Below are the code and all the weights of a small trained network. Each question names an input and a target symbol and asks about switching units off, where a switched-off unit gives its printed mean instead of its output.

import numpy as np


def w(rows, s, z=0):
    codes = np.array(rows[::2]) - 128.0
    scale = np.full(codes.shape[1], s)
    scale[-1] = z or s
    return codes * scale


def norm(h):
    return h / np.sqrt((h * h).mean(-1, keepdims=True) + 1e-5)


def f(y):
    return np.maximum(y, 0)


def softmax(a):
    e = np.exp(a - a.max(-1, keepdims=True))
    return e / e.sum(-1, keepdims=True)


def log_softmax(a):
    a = a - a.max(-1, keepdims=True)
    return a - np.log(np.exp(a).sum(-1, keepdims=True))


def net(x, mask):
    ids = ['αβδεζηθλμστφω'.index(c) for c in x.split()]
    T = len(ids)
    res = E[ids] + P[:T]
    u = 0
    for l in range(3):
        r = norm(res)
        for j in range(2):
            rows = slice(4 * j, 4 * j + 4)
            q, k, v = (r @ M[l][rows].T for M in (Q, K, V))
            z = softmax(np.where(np.tri(T) > 0, q @ k.T / 4**0.5, -1e9)) @ v
            o = O[l][rows]
            res = res + np.where(mask[u + j], z, o[:, -1]) @ o[:, :-1]
        u += 2
        y = f(norm(res) @ A[l][:, :-1].T + A[l][:, -1])
        res = res + np.where(mask[u : u + 4], y, B[l][:, -1]) @ B[l][:, :-1]
        u += 4
    return log_softmax(norm(res)[-1] @ U[:, :-1].T + U[:, -1])


Q, K, V, O, A, B = {}, {}, {}, {}, {}, {}
E = w([
[55,144,145],'α',
[203,180,157],'β',
[147,206,86],'δ',
[253,109,23],'ε',
[83,189,152],'ζ',
[119,154,147],'η',
[112,153,134],'θ',
[218,71,177],'λ',
[147,203,87],'μ',
[112,181,107],'σ',
[155,127,156],'τ',
[171,161,99],'φ',
[148,203,88],'ω',
],0.015)
P = w([
[172,44,52],'0',
[158,216,125],'1',
[149,226,132],'2',
[140,217,138],'3',
[146,232,150],'4',
[150,233,149],'5',
[149,252,154],'6',
],0.0043)
Q[0] = w([
[30,122,152],'L0H1',
[86,206,178],'L0H1',
[81,143,134],'L0H1',
[30,112,139],'L0H1',
[46,151,155],'L0H2',
[254,111,48],'L0H2',
[254,121,23],'L0H2',
[211,51,227],'L0H2',
],0.0096)
K[0] = w([
[154,88,154],'L0H1',
[201,79,81],'L0H1',
[174,93,151],'L0H1',
[149,92,147],'L0H1',
[133,100,102],'L0H2',
[128,252,193],'L0H2',
[113,204,165],'L0H2',
[122,112,181],'L0H2',
],0.018)
V[0] = w([
[105,120,170],'L0H1',
[134,87,86],'L0H1',
[3,252,70],'L0H1',
[147,243,153],'L0H1',
[109,176,131],'L0H2',
[76,183,191],'L0H2',
[155,182,174],'L0H2',
[38,125,88],'L0H2',
],0.0051)
O[0] = w([
[117,119,47,83],'L0H1',
[193,71,3,109],'L0H1',
[200,89,206,208],'L0H1',
[189,160,222,253],'L0H1',
[187,109,108,176],'L0H2',
[148,74,183,146],'L0H2',
[191,152,198,192],'L0H2',
[125,131,15,91],'L0H2',
],0.0035)
A[0] = w([
[149,139,107,103],'L0N1',
[177,204,76,3],'L0N2',
[82,213,253,249],'L0N3',
[147,242,99,222],'L0N4',
],0.0053,0.0032)
B[0] = w([
[80,89,143,134],'L0N1',
[154,100,254,146],'L0N2',
[44,93,100,254],'L0N3',
[30,102,96,240],'L0N4',
],0.0075,0.0077)
Q[1] = w([
[129,42,121],'L1H1',
[64,148,147],'L1H1',
[65,43,121],'L1H1',
[159,73,124],'L1H1',
[147,194,8],'L1H2',
[119,190,30],'L1H2',
[78,227,70],'L1H2',
[67,210,102],'L1H2',
],0.011)
K[1] = w([
[97,195,140],'L1H1',
[74,67,98],'L1H1',
[86,227,101],'L1H1',
[115,156,144],'L1H1',
[129,133,5],'L1H2',
[118,146,22],'L1H2',
[123,136,86],'L1H2',
[89,97,83],'L1H2',
],0.014)
V[1] = w([
[142,195,168],'L1H1',
[102,110,72],'L1H1',
[48,162,200],'L1H1',
[255,53,197],'L1H1',
[133,75,85],'L1H2',
[61,144,128],'L1H2',
[165,230,35],'L1H2',
[159,231,112],'L1H2',
],0.0085)
O[1] = w([
[91,90,119,118],'L1H1',
[146,189,101,157],'L1H1',
[55,159,170,183],'L1H1',
[194,90,161,3],'L1H1',
[167,99,189,111],'L1H2',
[169,142,88,194],'L1H2',
[55,2,92,153],'L1H2',
[32,46,35,144],'L1H2',
],0.0071,0.0051)
A[1] = w([
[212,2,253,157],'L1N1',
[112,83,243,188],'L1N2',
[185,41,77,3],'L1N3',
[99,67,90,194],'L1N4',
],0.0083,0.0042)
B[1] = w([
[249,150,212,255],'L1N1',
[77,142,201,207],'L1N2',
[168,146,76,160],'L1N3',
[96,143,168,245],'L1N4',
],0.011,0.0033)
Q[2] = w([
[110,147,159],'L2H1',
[12,170,109],'L2H1',
[128,116,89],'L2H1',
[187,113,95],'L2H1',
[206,89,70],'L2H2',
[111,238,97],'L2H2',
[123,67,166],'L2H2',
[199,51,58],'L2H2',
],0.011)
K[2] = w([
[165,156,137],'L2H1',
[169,53,109],'L2H1',
[94,81,105],'L2H1',
[69,146,124],'L2H1',
[189,137,250],'L2H2',
[178,148,49],'L2H2',
[81,141,174],'L2H2',
[167,144,243],'L2H2',
],0.012)
V[2] = w([
[61,81,162],'L2H1',
[148,99,116],'L2H1',
[71,90,116],'L2H1',
[142,170,255],'L2H1',
[81,146,53],'L2H2',
[166,59,116],'L2H2',
[149,158,146],'L2H2',
[115,59,142],'L2H2',
],0.0087)
O[2] = w([
[185,105,107,129],'L2H1',
[151,199,151,85],'L2H1',
[226,89,103,136],'L2H1',
[122,202,82,143],'L2H1',
[2,141,114,253],'L2H2',
[148,205,199,14],'L2H2',
[183,75,148,123],'L2H2',
[124,199,93,62],'L2H2',
],0.0064,0.0036)
A[2] = w([
[122,118,132,2],'L2N1',
[117,162,24,158],'L2N2',
[77,150,77,90],'L2N3',
[98,127,2,91],'L2N4',
],0.0097,0.0071)
B[2] = w([
[195,94,5,128],'L2N1',
[225,133,158,254],'L2N2',
[158,118,156,239],'L2N3',
[172,154,44,215],'L2N4',
],0.011,0.0044)
U = w([
[158,209,68,100],'α',
[39,38,215,127],'β',
[70,116,154,67],'δ',
[175,105,97,255],'ε',
[87,66,63,113],'ζ',
[142,204,111,97],'η',
[97,94,77,116],'θ',
[156,140,219,226],'λ',
[112,177,75,74],'μ',
[93,66,60,107],'σ',
[68,239,218,75],'τ',
[148,134,8,123],'φ',
[114,210,25,64],'ω',
],0.014,0.0084)

Each question gives the input, a string of symbols that net reads in full, and the target symbol t.
The units are the heads (4 rows each of Q, K, V and O) and the neurons (one row each of A and B). Each row of codes is followed by its name. A weight is (code - 128) times the scale printed after its matrix; where a second scale follows, it is the last column's (O, A, B and U).
mask holds one flag per unit, layer by layer, with each layer's heads first. A switched-off unit (its flag False) gives its mean, the last column of its rows in O or B, instead of its output. The means were averaged over made-up inputs and are rounded, as every weight is.
A unit's drop is (log p(t) with every unit on - log p(t) with that unit switched off) / (log p(t) with every unit on - log p(t) with every unit switched off).
top k neurons: the k neurons with the biggest drops, biggest first
top k neurons in layer l: the k neurons of layer l with the biggest drops, biggest first
which heads matter: for each layer, one digit per head in row order, 1 if its drop is at least 0.15 and else 0, layers parted by /
input δ β β, target β: which heads matter : 00 / 11 / 00
input φ τ ω, target β: top 3 neurons : (L0N3; L0N2; L1N3)
input ζ β β, target β: top neuron in layer 1 : (L1N2)
input φ θ θ β δ, target β: which heads matter : 11 / 11 / 10
input ζ ζ α ζ τ φ, target τ: which heads matter : 11 / 11 / 00
input φ λ ω μ, target β: top 3 neurons : (L0N3; L0N4; L0N2)
input λ φ λ λ μ β μ, target ε: which heads matter : 00 / 11 / 01
input μ λ λ ε σ φ, target ε: top 2 neurons : (L0N4; L1N3)
input λ η α ω ζ δ, target ε: which heads matter : 10 / 10 / 00
input λ ω ω φ β λ ω, target ε: top 3 neurons : (L0N3; L0N4; L1N2)
input ζ τ σ φ, target τ: which heads matter : 11 / 11 / 10
input θ α μ μ, target τ: which heads matter : 11 / 11 / 11
input ε ζ σ φ, target ε: which heads matter : 00 / 10 / 00
input θ ζ ω, target τ: top 4 neurons : (L0N4; L0N3; L0N2; L1N1)
input λ β δ, target ε: which heads matter : 00 / 11 / 01
input φ θ τ θ σ ζ μ, target β: top 2 neurons : (L0N3; L1N3)
input θ μ ω, target τ: top neuron : (L0N3)
input β λ ω, target φ: top 2 neurons : (L1N1; L1N2)
input λ ω λ λ λ ζ ω, target ε: top 2 neurons : (L0N3; L1N2)
input θ ζ θ, target β: top 3 neurons : (L0N3; L0N4; L0N2)
input σ ω δ φ λ β φ, target λ: which heads matter : 00 / 10 / 00
input ζ δ θ ω ω φ, target φ: top neuron : (L2N4)
input λ σ ζ μ, target ε: which heads matter : 10 / 10 / 00
input θ α θ, target β: top 2 neurons in layer 1 : (L1N1; L1N3)
